[-1.452  1.459 -0.598  0.042 -0.629 -0.639 -0.738] >> -0.738
[  98.925  -58.718  -44.587 -122.901] >> -122.901
[  -7.988  -34.334 -153.888   98.856] >> 98.856
[-159.463   57.235 -119.700  160.680] >> 160.680
[-9.9 -1.4 11.7 12.1] >> 12.1
[-183.4  113.5  -96.4  -27.3 -105.8 -101.1   90.6] >> 90.6
[  5.94 -10.54  -3.11  -0.47  13.27  -7.08] >> -7.08
---
Q:
[[-33  -5  38  -1  18  45]
 [ 19 -22 -67  33 -15 -54]
 [ 43 -60  -6  20  11 -15]]
A: -67

Q:
[[ -8 -13  58  15   8]
 [ -7 -34  39  21  18]
 [ -8 -12  59  17   9]]
A: 39

Q:
[[-61  10  -5  49  15  23]
 [ 34  -6  -1 -23 -11 -12]
 [-24   4   2  13   6  10]]
A: -1

Q:
[[  0 -62  67  13]
 [  7 -53   0   6]
 [-32 -37 -51 -17]]
A: 0

Q:
[[ -2   1  19 -34 -21 -57  45]
 [ -1 -19  12  26   5  40  25]
 [ 12  -5  39 -13  30  30 -31]]
A: 12

Q:
[[-24   8   9 -22 -45 -11]
 [ 45 -31  -3   5  22   2]
 [ 70  21 -50  15 -22  -1]]
A: -3

Q:
[[ 49  -8  35  -5  48  -9]
 [ 31  11 -13   1  -4  29]
 [-37  -1   6   4  13  54]]
A: -13
---
[-63, -14, 19, -15, 50] yields 50, 19
[48, -70, -47, 2, -27] yields 48, 2
[-44, 53, 20, 10, -2, 56, -12] yields 56, 53
[[-55, -28, -19, 65], [2, 3, 28, 19], [0, 5, 23, 18]] yields 65, 28
[16, -22, -31, 30, -64] yields 30, 16
[[55, 12, -24, 12], [5, -20, 42, -20]] yields 55, 42
---
array([[ 10.1, -20.4,  20.1,   8.0,  -8.6,   2.6],
       [  0.4,   2.0, -13.8,   9.6,   2.3,  13.4]]) out 20.1, -20.4

array([-0.158,  0.152,  0.011,  0.100,  0.007]) out 0.152, -0.158

array([  9.22,  -2.29, -13.82,  14.27]) out 14.27, -13.82

array([[-1.5,  1.6,  1.6, -0.2,  2.4,  0.0,  0.6],
       [ 0.3,  0.9, -0.5,  0.5,  0.4,  1.3, -1.3],
       [-2.0,  1.5,  0.3,  0.4,  1.8,  1.3, -0.6]]) out 2.4, -2.0

array([-19.19,   7.72,   9.21, -11.21,  14.52, -15.88]) out 14.52, -19.19

array([[ 0.20, -0.03,  0.08,  0.17],
       [ 0.02, -0.19, -0.12,  0.09]]) out 0.20, -0.19

array([ -9.400,  13.706,  19.480, -18.612,   8.426,   9.239, -19.618]) out 19.480, -19.618

array([ 0.312, -1.434, -0.479,  1.573,  0.476, -1.674, -0.264]) out 1.573, -1.674

array([[-14.90,  -8.03,  10.15, -15.39, -19.07,   4.14, -17.16],
       [-13.12,   0.86,  -7.23,  11.99, -14.01, -11.38,  -8.39],
       [ 12.89,   2.03, -17.32, -19.51,   6.26,  -1.17,  -2.72]]) out 12.89, -19.51
---
((-37, -3, -30, -65, -35), (10, 22, -26, -33, -23), (24, -9, -31, -1, 10)) → -35, 24
(60, -2, 2, 5, -32) → -32, 60
((-33, 17, -49, -11), (-1, -50, 33, -56)) → -11, -1
(-19, 61, 66, -22, -26) → -26, -19
(-5, 71, -39, -33, -37, -3) → -3, -5
(-6, 10, -25, 37, 65) → 65, -6
(-2, -31, -28, 54) → 54, -2
((-4, 3, 13, 7, -11, 3, 17), (6, -12, 17, 1, -31, 2, -28), (-23, 8, -2, -22, -18, 54, 34)) → 17, -23
---
27,-22,-44,63
30,22,-19,16
gives -44

41,-3,56,11,-31,-38
51,5,51,-1,-33,-49
gives 56

63,-60,14,24,29,-11
-50,-48,5,-4,-5,39
gives 14

-21,-55,-6,8,-22,-26
-34,-19,22,46,-43,-39
gives -6

-21,-24,-14,57,15,0,15
-8,44,-54,1,7,-12,5
gives -14

56,61,40,30
45,55,35,31
gives 40

-49,-57,32,-13,-8,7,17
50,17,-35,26,-67,35,63
gives 32
---
[[44 62 44 43 42 43 35]
 [42 16 40 45 45 47 76]] 35

[[166 223  61  70  94 186]
 [187 135 179 120  93 180]] 186

[[8107 4724 6382 3037 3287 4661 7660]
 [3619 6749 7587 4001 5274 7998 4390]] 7660

[[ 190  565  -76  260 -101  614  365]
 [ 845  447  -82 -729  205  -66 -577]] 365

[[ 13 -34  28  41]
 [  9 -35  35  39]] 41

[[208 181  57 206]
 [167  84  87 150]] 206

[[-17 -31  13  31 -37]
 [  9 -47 -49 -18  -3]] -37

[[6 3 6 2 6 5]
 [6 4 7 3 6 5]] 5

[[ 28 -18   3 -32 -26  26  29]
 [ 18 -26  17 -15  -1  16  21]] 29
---
[ 61  16 -14  40 -17] Answer: 16

[[-28  51  43  52 -69 -32  18]
 [ -2  67 -60 -62 -46 -14 -67]
 [-33  58  -6 -46  -7  29 -48]] Answer: 51

[[ 10 -68   2  19  51]
 [ 31 -37  24  -2  58]
 [  4   3  -7 -30  31]] Answer: -68

[-23  52  37  24 -11] Answer: 52

[-35   9  21 -23  54  -6] Answer: 9

[[-27  53  13  -2 -12]
 [-56 -26  35 -26  18]
 [ 46 -19 -35 -23  49]] Answer: 53
---
[[-18 -10 -17  29  44  43  38   2  31  27  37]
 [ -4  15   3  21  37  35  35 -20  39  19  31]
 [-14  -9 -14  24  37  36  33   3  27  23  31]
 [ -2  22   6  19  38  36  37 -27  44  17  33]
 [  7  -3   1  -3  -9  -9  -8  19   1   0  -8]
 [ 28  -3  17 -30 -56 -55 -49  36 -30 -24 -48]
 [ 13  23  17  -1   7   6  10 -16  24   0   7]
 [ 12   1   7  -9 -13 -13  -9  14   0  -6 -10]
 [  8  -9   2  -5 -15 -15 -14  25  -7  -2 -14]
 [  6 -26  -7  -9 -28 -28 -28  49 -25  -4 -26]
 [ 27  24  27 -19 -24 -25 -17  -5   5 -16 -20]
 [ 21  23  24 -12  -9 -11  -4 -11  12 -10  -7]] result: 31

[[ 10 -12  35  34 -35   7 -34  15]
 [-11 -16  21  13  28  -5 -18 -28]
 [ 25 -11 -40  -6   5  -7  15   2]
 [ 15  38  41 -20 -32  21  -2 -36]
 [ -5  15   6 -26 -18  -1  31   6]
 [-12  31  36 -51 -33 -15 -23  -7]
 [-26 -34  -4 -24   7 -44  24 -18]
 [  4  62   5 -10  -7  22  20  44]] result: -28

[[ -1 -10   7  -5 -30  -9   1 -16   3 -56  -5   3   5]
 [  5   1  -1  -8 -21   1 -14  -2  -8  41  -5 -10   3]
 [ 21 -12  11   9  23 -10   0  11  -2  27  -6 -13 -10]
 [-12 -18   9  -6  -6  -5  30  19   6 -22  -4  16  -5]
 [ -6   9 -11   9 -12  -6   2   2  -2  61  -7  -5  -1]
 [ -5   8   7   8  58  -4   4   6   8 -36   7  -5  13]
 [  7 -11  -1   9  16  -6  10 -32   1   8 -10 -28  -3]
 [-12   2  10  -8  -9  -1   0  -7  -3  11   4  -2  -7]
 [  6  12   0   5  -4   1  18  12   1  -2 -16   1  -6]
 [  4   1  14 -20  -5  -3   5 -10  -5   7 -18  -4  13]
 [-13 -23   6   4 -16  -3   1  11  11  -3   4  -3 -13]
 [  7  -2   0 -10 -38   9  -8 -18   0  19   3  11 -10]] result: 3

[[  2   5   7   5 -13 -13  -6]
 [  3 -14  20  -1 -11 -11   0]
 [  9 -10   7 -52 -21  -7  10]
 [  1  36 -17  19   1  14 -16]
 [ -6  44   2  20  32   2 -10]
 [-10 -11 -10 -10  20  -2 -10]] result: 0

[[-24  14 -27  12  13  49  10 -20   8 -34 -34 -21  25  16  -9]
 [  1  48  32  32 -22  41  10  35 -17   1 -35 -37  19  16 -25]
 [ -1  10 -21 -17  14   6   8 -28   8 -28   5  20  -9  16   5]
 [  1 -69 -30  -6  22   7 -15 -32  -8 -10  -6 -34  15  16 -28]
 [ 23  56 -24 -30  14  32  30 -41   1 -58   0  34 -24  16  14]] result: -25
---
array([81, 58, 20, 77, 56, 84, 37]) yields 37

array([[2394, 8256, 5359, 9722, 5544],
       [6401, 8200, 6470, 6689, 6749]]) yields 5359

array([[118, 198, 156, 153],
       [117, 117, 141,  88],
       [155,  47, 165,  48]]) yields 48

array([[  4, 237,  94,  31, 208, 102],
       [212, 162, 122, 232, 179, 232]]) yields 31

array([161, 217, 841, 139]) yields 161

array([-32,  33,  11, -37,  -2,  -8,  16]) yields -32

array([-370,  588,  738, -168,   24,  142, -560]) yields -370
